What each symbol does to the objects:
state | & ^ * % ! @
Kar | Tul . Faf Gog . Lon
Gog | Rer . Tig Lif . Lin
Zad | Fav Far Viv Fiz . .
Dov | Buk . Kan Der Dos Kop
Nev | Sis Vuz . Res Kuz .
Vuz | Ruk Zek . Dok Ris Nev
Saf | Tuk Kan . Gis Kop Dil
Dum | Vol Reb Dor Kop Dez Per
Dor | Fep Kot . Saf Dum Ped
Lon | Fem Kar Sot Lin . Ved
Ved | Meb Lon Teg Gir . Fof
Vam | Ger Dod Mab Kuz Viv .
Teg | Pek Sot Pog Bez Ved Vib
Tig | Vif . Reb Dos Gog Dez
Nim | Gir Fif Pav Far . Fut
Lif | Guf . Dos Kar . Nub
Bez | Pav Dez Per Mib Gir Sul
Ger | Vam Tok Mik Nez Zub .
Rin | Dos . Buk Taf Guf Bir
Moz | Sul Pav Sep Viv Fut .
Zub | Viv Mib Ger Vib Fav .
Fut | Rus Nim Moz Zad . .
Dil | Fus Saf . Ruk Tok Mik
Buk | Dov . Vut Bok Rin Ras
Rus | Fut Gir Sul Fav . .
Pog | Ris Fup Ruk Per Teg Nez
Kan | Vut . . Vor Dov Saf
Per | Gaz Dum Ped Tok Bez Lom
Bok | Der . Dob Ses Taf Fim
Tuk | Saf Vut . Zek Ras Fus
Fim | Fup Bok Zek Vol Naz Ris
Gir | Nim Lin Bez Bal . Rus
Fav | Zad Bal Zub Fof . .
Gaz | Per Vol Dok Dod Pav Sep
Reb | Ses . Kot Dov Tig Dum
Kaz | Mib Bir Dod Pek Far Viv
Mib | Kaz Kel Tok Teg Bal Zub
Vol | Dum Ses Fep Ras Zum Gaz
Dob | Vor . . Nid Bok Zek
Bal | Far Nub Mib Ved . Fav
Der | Bok . Vor Reb Faf Fup
Dod | Tok Ras Fus Ris Kaz Vam
Fup | Fim Der Gis Dum Sot Pog
Fiz | Fof Meb Gof Fut . .
Sis | Nev Ruk . Nuv Nez .
Zum | Dez Vif Vol Bir Fif Pav
Viv | Zub Kaz Vam Gof Zad .
Nid | Kot . . Vut Ses Fep
Guf | Lif . Rin Tul . Bif
Vib | Gof Teg Nez Sul Fof .
Fep | Dor Nid . Tuk Vol Dok
Faf | Taf . Der Tig Kar Sot
Lom | Sep Per Nuv Ger Sul .
Nuv | Res Ped . Mik Lom .
Sot | Naz Faf Fup Dez Lon Teg
Vor | Dob . . Kot Der Gis
Nub | Bif Lif Kel Lon . Bal
Tul | Kar . Taf Rer . Fem
Fof | Fiz Ved Vib Rus . .
Zek | Gis Dob . Fep Fim Vuz
Lin | Fif Gog Dez Nub . Gir
Gis | Zek Vor . Dor Fup Ruk
Nez | Kuz Pog Sis Lom Vib .
Bif | Nub Guf Bir Fem . Far
Kop | Ras Dov Saf Fup Kel Tok
Kuz | Nez Ris Nev Sep Gof .
Mab | Mik Fus . Nev Vam .
Kel | Bir Dos Kop Sot Nub Mib
Vut | Kan . . Dob Buk Tuk
Dez | Zum Tig Dum Kel Lin Bez
Ras | Kop Buk Tuk Fim Bir Dod
Rer | Gog . Vif Guf . Fif
Kot | Nid . . Kan Reb Dor
Dok | Ped Fep . Fus Gaz Res
Sul | Moz Bez Lom Zub Rus .
Fif | Lin Rer Zum Bif . Nim
Pek | Teg Naz Ris Pav Meb Gof
Mik | Mab Dil . Sis Ger .
Ped | Dok Dor . Dil Per Nuv
Pav | Bez Zum Gaz Kaz Nim Moz
Sep | Lom Gaz Res Vam Moz .
Fus | Dil Tuk . Vuz Dod Mab
Res | Nuv Dok . Mab Sep .
Meb | Ved Fem Pek Nim . Fiz
Ris | Pog Fim Vuz Gaz Pek Kuz
Ruk | Vuz Gis . Ped Pog Sis
Fem | Lon Tul Naz Fif . Meb
Taf | Faf . Bok Vif Tul Naz
Gof | Vib Pek Kuz Moz Fiz .
Naz | Sot Taf Fim Zum Fem Pek
Bir | Kel Rin Ras Naz Bif Kaz
Ses | Reb . Nid Buk Vif Vol
Far | Bal Bif Kaz Meb . Zad
Tok | Dod Kop Dil Pog Mib Ger
Dos | Rin . Dov Faf Lif Kel
Vif | Tig . Ses Rin Rer Zum

The rows follow the links: the fewer symbols apart two objects are, the more alike their rows tend to be.

Each row is also shifted at random along 6 hidden directions that mean nothing.

Rows with their objects:
[ 14,   7,  -1, -11,  15,   2,  -4,   5,   1,  15,  -2,   1,  -3,   4,  18,  13,   3,   5,   0,   2, -18,  10,  -2,   9,   1,  -4,  13,   7,  28,   1,  15,  -3,  -2, -22,  -5,   6,  -7, -23, -16,   5,   6, -12,   7,  24,  -1, -18,  -6,  15,  -3,  -9,   6,  -9,  14, -22, -12,  -8,   8,   9,  -2,   0,   2,  13,   7,  11]; object Kaz
[-27,   3,  19,   4, -18, -16,   4,  -4,  -8,  -1,  -7,  12,  -7,  -4, -35, -16,   0,   7,  11,   0,   6, -20,   3, -10,  15,  -6, -11,  -5, -24,  -3,  -8,   7,  13,  28,  -4,  -4,  14,  16,  13,  -9,  -9,   8,   3, -25,   3,  20,   2, -17,   3,   0, -12,  11,   9,  29,  19,   2, -17,   5,   9,  -8,  -2, -11, -10, -15]; object Lif
[-26,   9,   1,  -3,  -6,  11,   9, -11,   9, -18,  12,  19,   0,   6, -31,  -6, -17, -16,  21,  11,  -4,   5,  -9,   3,  12,  11,  -1, -11,   2,   2,  -1,  -4, -12,  -5,  16,   1,  -7,   0,   7,   6,  15,  15, -18, -14,  -5,  -4,   4,   4,   4,   2, -17,  -4,  -3,  32,   2,   9,  -1,  -8,  -3,   0,  12,   7,  -1,  -2]; object Gaz
[ -4,  -8,  -1,  -2,   1,  -4,   2,  -6,  -6,   1,  18,   5,  14,   1,  20,  16,  -3, -12,  -2, -11,   6,  22, -11,   6,   4,   1, -15,   3,  -4,   6,   6,  -7,  -5, -19,  -2,   1,  -4, -18,  -8,  14,  -1,   1,  -2,  11,  18,  -8,   5,   3,   6,   8,  -8,   9,  11,  14,  -8,  -3,   6,  -2, -11,   0,   9,   3,  16,   4]; object Fep
[ -6,  -7,   8,  -6,  -6,   7,  14,  -7,  -6,   3, -21,  -1, -18,  -1,  -6,  -8,   8,  29,   3, -15, -14, -19, -11,  10,   9,  -6, -16,  -2,  -6,   1,  -1, -10, -13,  14,  -6,   3,  -2,   2,   5, -10,  -8,  -4,  -1, -13,   1,  10,  -6,  -3,   2,  16, -10,   5,   4,  12,   4,   5,  11,   6,   5, -18,  12, -20,  -2, -20]; object Nev
[ -2,   5,  -5,  14,  -5,  -9,   2,  10,  -1,  13,  -3,  -3,   7,  -6, -14, -12,  -1, -14,   0,   1,   9,   6,   0,   0,   0,  12,   0,  -1,   9,  10,  -2,   6,   5,  -6,  -2, -10,   7,  15,  -2,  -9,   8,   9,   4,  -8,  -4,   2,  -4,  -7,   6, -11,   1,  -8,   4,  -4,  -9,   5,   1,   0,   5,  16,  -8,   3,  -1,  10]; object Kop
[-23,   7,  11,  -5,  -7,  -5,  -6,  -7,  11, -37,  11,   7,   0,  -7, -32, -10, -15,  -7,  13,  14,  12, -20,  -1, -20,   7,  -5,  14,  -6, -14,  -7,   0,   7,   6,  35,  24,   1,   9,  -1,  12,  14,  -6,   5,  -6,   0, -20,   1,   2,   3,  -9,   5,  -5,  -1,  -9,   6,  18,  -4, -21,  11,  -2, -14,  -9,  -5, -14,   1]; object Bif
[  5,   6, -10,  11,  -5,  -3,  10,   3,  -4,   8,   7,   7,  15,  -2,  -9, -10,  -8, -17,   8,   0,   6,  14,   5,   2,   4,   6,   4,  -9,   1,   6,  -3,   6,   3, -16,  -1,  -3,   9,   4,  -8,  -3,   9,   9,  -1,  -9,  -4,  -3, -13,  -7,  16,  -5,  -2,  -2,   7,  18, -14,   8,   9,  -8,   0,  14,  11,   6,   4,  11]; object Tok
[ -8,  -1,  -7,   2,   7,   7,   7,   1,  -7,  -2,   4,  -8,   3,  -3,  34,  11,   5,  14,  -1, -11,   2,   7,  -4,   1,  -4, -11,  -2,  -1,  -5,   0,   2,  -3,  -9,  -9,  -6,  16,  -9, -10, -15,   7,  -8, -13,   1,  16,   3,  -5, -10,   6,   1,   7,   5,  -1,   6, -11,  -6,   1,  10,   3, -10,  -5,  15,   1,   3,  -4]; object Kuz
[-38,  -2,   5,   3,  -4, -10,  -1,  -1,   9,   2,  -4, -18,  -5, -18,  -3,   2,   6,  -3,  -3, -12,  12,  -5, -23,   2,   3,   7, -12,   1,  -1,   6,   3,  -1,  -9,  16,  -3, -18,   1,   5,   3,  -5,  -1,   8,  -7,  -9,  -1,   2,   0,   3, -14,  11,  -6,  -2,  -8, -11,  -3,  -1,  -2,   5,  -4,   5, -18,   3,   3,   3]; object Zek
[ 25, -11,  -5,  -5,   4,  12,  14,  -3,  -9, -13,  11,   0,  15,   1,  19,   1,  -7,   4,  -2,  -5,   4,   4,  -6,   4,   2,  -4,  -2,  -7, -24,  -3,  -6,  -8,  -9,   2,   2,  16,  -2,  -8,  -1,  12, -11,  -4,  -1,   9,  -3,  -1,   3,  -3,  12,  13,  -6,   7,   2,   9,   4,   1,  13,  -4, -15,  -7,  14, -12,   9, -10]; object Res
[-21,   4,  11,  -1,  -9, -11,  -1, -14,  -9,  -1,   2,  14,  -9,   9,  -8,   4,   1,   6,   1,   4,   0,  -1,   7, -17,   6, -16,  -1,  13,   1,   8,   1,   3,  12,  -6,   7,  11,  10, -13,  -5,   4,  -7,  -5,   7,   8,  14,   7,  -1,  -5,  -5,  -3,   2,   5,   8,  18,  14,  -5, -14,  10,   8, -16,  14,  -4,  -2,  -8]; object Dos
[-12,  -6,   0,   9, -11, -10,   6,  -6,  -5,  12,   5,  -3,   6, -10,   5,   3,   5, -11,  -2, -14,  14,   8,  -5,  -2,   0,   3, -20,   1, -14,   5,   0,   4,   1,  -3,  -6, -10,  10,   3,  -1,  -8,  -7,   9,  -1, -10,  12,   9,  -7,  -7,   2,  11,  -4,  12,   2,  18,  -5,   6,   6,  -6,   2,   5,   3,   1,   4,   0]; object Gis
[ 18,   4, -12,   5,   0,  -1,   2,  10,  -2,  13,  17, -10,  21,  -9,  10,  -2,  -1, -20,   3,   1,  14,   9,  10,   3,  -7,   6,  13, -17, -26, -21,  -2,  10,   3,   5, -15, -14,   4,  11,  -2,  -5,   0,   4,  -2, -12,  -9,  -7, -12,  -4,   6,  -1,   0,  12,  -1,  -1, -15,  12,  10, -19, -11,  31,  -4,  12,  -2,  16]; object Fof
[  9,   9,  -8,  -1,   7,   2,   1,   8,   6,  -7,  14, -11,  18,  -7,   6,   1,  -9, -15,   1,  10,  10,   6,  -7,  -2,  -7,   3,  27, -10,  -1,  -8,   2,   5,  -4,   4,   6,   3,   3,  -9,  -4,   9,  -1,  -3,  -2,  16, -21, -19, -10,   8,  -2,  -2,   2, -10,  -6, -26, -10,   3,   9,  -2, -15,  15, -10,  13,  -1,  19]; object Viv
[ 21,  -2,  -1, -10,  13,   7, -18,   8,  20, -11, -18, -17, -16,  -7,   4,  -2,   7,  16, -11,   6,  -2, -23,   6,  -1,  -9,   1,  12,   2,  12, -11,   4,  -1,   3,  25,   5,  -4,  -9,  12,  12,  -3,   3,  -8,   1,   5, -18,  -3,   8,  12, -22,  -2,  11, -14, -19, -44,   9, -10, -12,  10,   0,  -4, -28,  -5,  -8,   0]; object Fem
[-14,  -2,  -7,  -2,  13,   1, -11,   3,   6, -24,  18,   0,  10,   3,  21,  18,  -4,  -4,  -1,  12,   2,   7,  -3,  -5,  -8,  -2,  17,   2,  -3,  -9,   7,   0,  -2,   5,   3,   3,  -9, -15,   0,  19,  -6,  -8,  -5,  19,  -2, -17,   9,  10,  -5,   2,   7,   0,  -7, -19,   2,  -9, -10,   0,  -9,  -2,  -8,  10,  -6,   9]; object Nim
[-31,   5,  -6,  -1,   4,   3, -11,  -1,  15, -19,   9,  -9,   2,  -8,   3,   9,  -3,  -3,   5,   7,   0,  -4,  -7,  -7,  -7,   2,  21,  -2,   6, -12,  10,   1,  -6,  11,   8, -10,  -4,  -6,   1,   8,  -1,  -1,  -9,   4, -18, -18,  -9,  16, -14,   5,   8,  -2, -16, -17,  -7,   0,  -5,   0,  -1,   1, -10,  10, -13,  17]; object Fiz
[ 14, -17,   0,  -6,   9,   5,  11,  -7, -20,  17,  -2,   9,  -2,  11,  35,  18,   6,  19,   0, -21, -16,  16,  -9,  20,  12,  -9, -27,   6,   0,   6,   5, -16,  -9, -29, -21,  14, -12, -20, -13,   5,  -3, -11,   2,   8,  28,   0,   5,  -2,  17,   4,  -6,  13,  27,  19,  -8,  -4,  15,   1,  -4, -13,  27,  -6,  18, -13]; object Dok
[-19,   5,   5,  -3,   1,   7,  -3,  -1,  11,  -1, -10,  10, -15,   4, -24,  -4,  -3,   1,  11,   0, -15,  -1,  -7,  14,   9,  14, -12,   0,  26,   9,   2,  -6, -10, -10,   3,  -8, -13,   5,   8,  -4,  20,   7,  -8, -14,   5,   1,  13,   5,  -3,  -8, -10, -11,   2,   9,   1,  -1,  -5,   2,   6,  -2,  -3,   3,   2,  -6]; object Vol
[-12,   3,   4,   1,  -1,  -8, -11,   3,   8,  11,  -1,   6,  -4,   1, -17,  -1,   2, -12,   2,   6,  -6,   1,   4,   5,   1,  12,  -5,   2,   9,  -2,   1,   5,   9,   0,  -8, -19,  -3,  11,   9,  -8,  10,   8,  -4, -15,   8,   2,  10,  -3,  -2, -12,  -4,   4,  -2,   7,  -2,  -2, -14,  -5,  11,  13, -15,  10,  -3,   6]; object Gog
[-67,   9,  18,  -1,  -9, -16,   0, -10,  -3, -25,  11,   1,  -4,  -4, -10,  11,  -6,   7,   5,   7,  14, -12, -17, -28,   3, -21,  10,   7, -11,   5,   2,   4,  -2,  21,  14,  15,  10, -17,  -3,  17, -21,  -4,   1,  21,  -2,   0,  -2,   4, -15,   7,   0,  -3,  -2,  -6,  17,  -4, -20,  18,  -4, -21,  -1,  -2, -10,  -2]; object Bir
[ 17,  -7,  -4,  -1,   3,  -2,  -7,  -6,  -7,  -2,  12,   4,   4,   3,  34,  16,   6,   2,  -6,  -2,  12,  12,  22, -15,  -8, -17,  -4,  11, -15,  -5,   4,   5,  16,  -8,   0,  15,   0, -14,  -7,  12, -13, -14,  10,  20,  15,   2,   2,   0,  -3,   1,  15,  11,   9,   1,   8,  -6, -10,   2,  -2,  -8,  12,  -1,   3,  -2]; object Kar
[-14,   4,   1,   7,  -4, -16,  -4,   4,  -7,  20,   3,   7,   5,  -3,  -4,   2,   4,  -9,   8,  -3,  -2,  10,   9,  -1,   5,   1,  -3,   1,   0,  -2,   8,   6,  13,  -5, -19, -16,   6,   0,  -5,  -5,   3,   3,   6, -10,  13,  -1,  -5,  -6,   9, -11,  -1,  11,  19,  12, -12,   0,  -7,   1,  10,  10,  -5,  13,   0,  11]; object Nub
[  3,   1,   1,  -5,  -9,   2,   9,  -2,  10,  11,  -4,  -4,   1, -14, -27, -13,   0, -13,   9, -10,   5,  -3, -13,  15,   9,  20, -12, -15,  -3,  -4,   0,  -1,  -9,   8,  -1, -22,   0,  13,  12, -12,  15,  17, -15, -31, -12,  -1,  -7,   3,   0,  11, -22,   3,  -4,  13, -10,  12,  13,  -8,  -5,  15,  -6,   1,   4,   5]; object Vuz
[ 28,   3,  -5,  -2,   9,  -2, -11,   7,   0,  35,  -6, -11,  -4,   1,  26,  12,  15,  -1, -13,  -3,  -5,  12,  15,   8, -14,   0,  -1,   9,  18,  -6,   5,   6,  10, -23, -16,  -2,  -6,  -2,  -8, -10,   7,  -9,   9,  10,  11,  -5,  -3,   5, -10, -12,  13,  -1,   4, -26, -13,  -1,   7,  -7,   1,  14,  -3,  12,   6,  10]; object Sot
[ 26,   1,   0,   2,   3,  -2,   5,   8, -15,   6,  -6,  -3,   4,   9,  23,   2,   4,  15, -12,   3,  -1,  -4,  10,  -7,  -7, -20,  12,   6,  -7,   0,  -5,   3,   8,  -1,  -4,  23,   8,  -7, -10,  -1, -18, -11,  17,  22,   2,   5,  -7,  -9,   6,  -7,  12,   2,   8, -14,   5,  -4,   4,   4,   0,  -6,   9,  -8,  -2,  -3]; object Mib
[ 11,   0, -12,   2,  -1,   0,   3, -13,   0, -13,   9,  10,   8,   6,  -4,  -1, -11, -15,   1,   4,  -2,  11,  -2,  -8,  -2,   3,   8,  10,  12,  12,   7,   1,  -2, -20,  18,   3,   9, -18, -11,   8,   3,   6,  -1,   7,  -7, -11, -11,   2,   9,   5,   4,   0,  -5,  21, -10,   4,  10,  -4,   6, -10,  15,   0,   2,  10]; object Dil
[ -3,  -1,   6,  -9,   3,   2,  -9,  -3,   9, -10,  -2,  11, -11,   5, -20,  -2,  -2,   1,   7,   8,  -7,  -9,   4,   2,   7,   1,  -2,   1,   7,  -5,   2,   0,   5,  10,   7,  -7,  -8,   4,  13,   1,  11,   1,  -5,  -8,   1,   4,  14,   2,  -7,  -4,  -6,   0,   1,   6,  12,  -7, -16,   3,   4,  -6,  -7,   0,  -3,  -5]; object Rer
[-56,   6,  13,   2,  -3, -17, -18,  10,  14,  18, -14, -15, -16, -17, -17,   5,  14,   3,   0,  -5,   0, -11, -14,   4,   0,  14,  -8,   2,  17,  -3,  10,   5,   0,  23, -15, -34,  -6,  18,  11, -18,   5,   7,  -3, -20,   4,   0,   5,   5, -22,  -5,  -4,  -3,  -4, -25,  -5,  -6, -20,   8,   9,  13, -36,  15,  -7,  10]; object Tul
[ -1,   0,  10,  -1,  -9,  -2,   5, -12, -14,   7,   8,  22,  -2,  16,  -8,   5,  -3,  -2,   6,   3,  -1,   6,  12,  -6,   9, -11, -15,   4, -15,   0,  -7,   1,   8, -10,  -2,  13,   3,  -4,   2,   0,  -2,   1,   2,  -3,  25,  15,  10,  -9,   6,  -2,  -9,  16,  16,  36,  15,   0,  -9,  -6,   2,  -5,  21,  -3,   5, -16]; object Tig

From each start, follow one symbol. Which object do you reach?
Answer with the object's name.
new walk
[  3,  -6,   6,  -1,   5,  -3, -11,  13,  -6,  28, -29,   3, -19,  11,  -2,  -1,  16,  22,  -3,  -5, -31,  -9,   9,  18,   5,   7, -13,   5,  17,  -3,   1,  -3,   9,  -3, -27, -16, -11,  15,   7, -23,   7,  -3,   9, -19,  20,  11,  13,  -9,   4, -17,   0,   5,   8,  -3,  -2,  -7,  -6,   2,  20,   1, -14,  -2,  -4,  -9]
@	Gir
new walk
[ 40,   2, -16,   2,   5,  17,   1,  -5,   3,  10,  -5,   3,  -3,   6,  11,  -6,   2,  -1,  -2,  -1,  -9,   7,  20,   5,  -7,   3,   1,   5,  15,   4,   2,   0,   0, -25,   5,   8,  -3,   1,  -8,  -2,   9,  -5,   2,  -1,  -1,   2,  -9,   2,   6,  -3,  14,  -6,  -4,   5, -11,   7,  14, -12,   4,   0,  18,  -4,   1,  -1]
@	Nez
new walk
[ 17, -11,   9,  -8,  -6,   2,  20, -11, -19,   3,  -8,  12,  -2,   1,   2,  -7,   0,  25,   8, -19,  -4,  -9,  -8,   7,  18, -15, -21,  -2, -17,   5,   0, -12,  -3,   3,  -3,  17,   3,  -9,  -3,   1, -10,  -5,   3,  -2,   8,   9,  -4,  -5,  17,  13, -15,   9,  22,  29,   8,   1,  13,  11,  -1, -20,  25, -21,   9, -19]
^	Tuk
new walk
[  0,  10,  -1,  -6,   4,   3,  -4,  -3,  11,  -4,  -1,   9,  -9,  -5, -25, -10,  -8,  -8,  12,   2,  -9,   2,  -1,   4,  10,  11,   0,   2,  35,  14,  10,  -3,  -2, -14,  18,  -4,  -6,  -5,  -4,   4,  23,   3,  -5,  -1, -10, -10,  -3,  13,  -1,  -8,  -2, -19,   4,   3,  -6,  -3,  -2,   7,   5,  -5,   3,   5,   3,   8]
&	Kop
new walk
[-26,   6,   8,  -5,   1,  -9,  -7,   3,   5,  27,  -4, -13, -10,  -8,   6,  15,  11,  -1,   0,  -9,   0,   2,  -9,   9,  -2,   3,  -7,   3,  12,  -3,   7,   0,  -2,  -1, -14, -10,  -8,  -2,  -1,  -7,   7,  -5,  -1,  -1,   9,  -5,   1,  11, -19,  -2,  -2,  -2,   7, -24,  -8,  -2,  -2,   3,  -6,  12, -12,  17,   7,   7]
&	Sot
new walk
[-48,  -2,   1,  14, -10,  -8,   7,  -6, -13,  -1,  17,  13,  10,  10,   5,  10,  -4, -11,   7,   0,   9,  19,  -3,  -7,   4,  -2, -15,   5,  -8,  11,  -5,   3,  -2, -21,  -6,   5,   2,  -5,  -7,   6,  -5,   5,  -1,  -1,  24,   5,   3, -12,  10,  -2,  -4,  11,   8,  33,   2,   3,  -7,  -3,   0,   2,  18,   6,   2,  -5]
%	Kop
new walk
[ 49,  -1,  -5, -14,   6,  14,  -4,   2,  10, -25,   5,  -9,   2,  -7,   6,  -7,  -5,   8,  -3,   6,  14, -20,  14,  -7,  -6,  -8,  15, -13, -27, -23,  -5,   1,   4,  32,  13,  13,   1,   6,  12,  10,  -6,  -9,   0,   4, -24,   1,  -1,   7,  -7,   8,   3,  -4, -12, -19,  15,  -3,  -2,  -3, -15,  -4,  -8, -13,  -6,  -7]
*	Pek
new walk
[ 37,   5,  -1, -11,   0,  15,   9,  -2,   1, -13,  -2,  16,  -1,   3, -23, -17, -11,   7,  16,   5,  -7, -13,  11,   3,  13,  -5,  13, -18, -14, -14,  -2,  -3,   4,  18,   8,   7,   2,   2,   7,   1,   5,   1,  -3, -11, -23,  -1,  -7,   0,   9,   3, -10,   3,   6,  17,   7,   6,   4,  -1,  -2, -10,  11, -10,  -6,  -6]
^	Far
new walk
[ 36,  10,  -2, -12,   1,   8,   1,   3,   8,   6,   2,  15,   4,  -4, -28, -14,  -8, -12,  20,   3,  -6,  -3,   8,  13,  13,  10,  10, -19,  -1, -16,   4,   2,   8,   9,   2, -13,   1,   6,   7,  -3,  19,   5,  -7, -20, -15,  -9,  -6,   7,   9,  -5, -15,   0,  12,  13,  -7,   4,   4,  -4,  -4,  12,  -5,   6,   0,  12]
%	Meb
new walk
[-11,   8,  -2,   7,  -7,  -5,   1,  -5,  -4,  -2,  35,  12,  22,   9,  -1,  16, -13, -39,   4,  14,  18,  28,   8, -12,  -3,   1,  13,  -2, -18,  -3,  -6,  10,   6, -20,   5,   3,   6, -12,  -2,  12,   0,   9,  -5,   6,  12,  -7,   1,  -4,   0,  -3,  -3,  13,   0,  22,  -2,   6,  -5, -16, -10,  19,  10,  20,   4,  12]
&	Zum
new walk
[ -1,  -5,  -9,   6,   3,   3,  -7,   2,  10,  -7,  -8,  -4,   2,   5,  -5,  -2,  -3, -12, -10,   9, -11,   3,  -9,   4,  -9,  18,   8,   9,  22,  10,  -1,  -1,  -5, -10,   7, -13,   1,   3,   3,  -2,   6,  11,  -6,  -2,  -7,  -5,   4,   0,   2,   1,   8,  -8, -21,  -4, -12,  -2,   6,  -8,  10,   1, -12,   2,  -1,  10]
&	Dok
new walk
[ 21,   8, -15,  -3,   5,  12,   6,  -6,   5, -27,  22,   8,  19,  -3,  -4,  -3, -22, -22,  11,  11,  10,  10,   2,  -7,  -1,   2,  23,  -8,  -3,   0,   1,   0,  -5, -10,  26,  13,   3, -14,  -9,  22,   9,  -1,  -7,  14, -26, -18, -11,  12,   6,   4,   2,  -9,  -5,   8,  -5,   6,   9,  -4, -13,   0,  15,   5,  -1,  13]
*	Mab
new walk
[ 46,  -4,   1,  -8,  -6,  12,  17,   2,   1,  -9, -12,  -1,   2,  -6, -24, -28, -10,   9,   2,  -4,   1, -22,  -5,  11,   9,   3,   0, -20, -21,  -5, -11,  -4,  -6,  26,  12,   7,   9,  12,  13,  -6,   0,   8,  -2, -17, -26,  10,  -4,  -7,  13,  13, -15,  -4,  -2,   9,  12,   8,  17,  -3,  -5,  -4,   3, -21,   0, -11]
&	Mik
new walk
[ 15, -10,  -3,  11,  -2,  -6,   2,  11,  -1,  -6,   5, -18,  18,  -5,   4,  -7,  -3, -14, -16,  -2,  23,   3,  -8,   1,  -8,  12,  -1,  -5, -21,   4, -13,   3,   0,  12,   1,  -7,   7,  16,   7,  -4, -10,  11,   0,  -5,  -6,   7,   9, -13,   4,   7,  -2,   2, -16,  -9,   1,   1,   3,  -9,  -5,  17, -21,  -3,   4,   2]
%	Saf
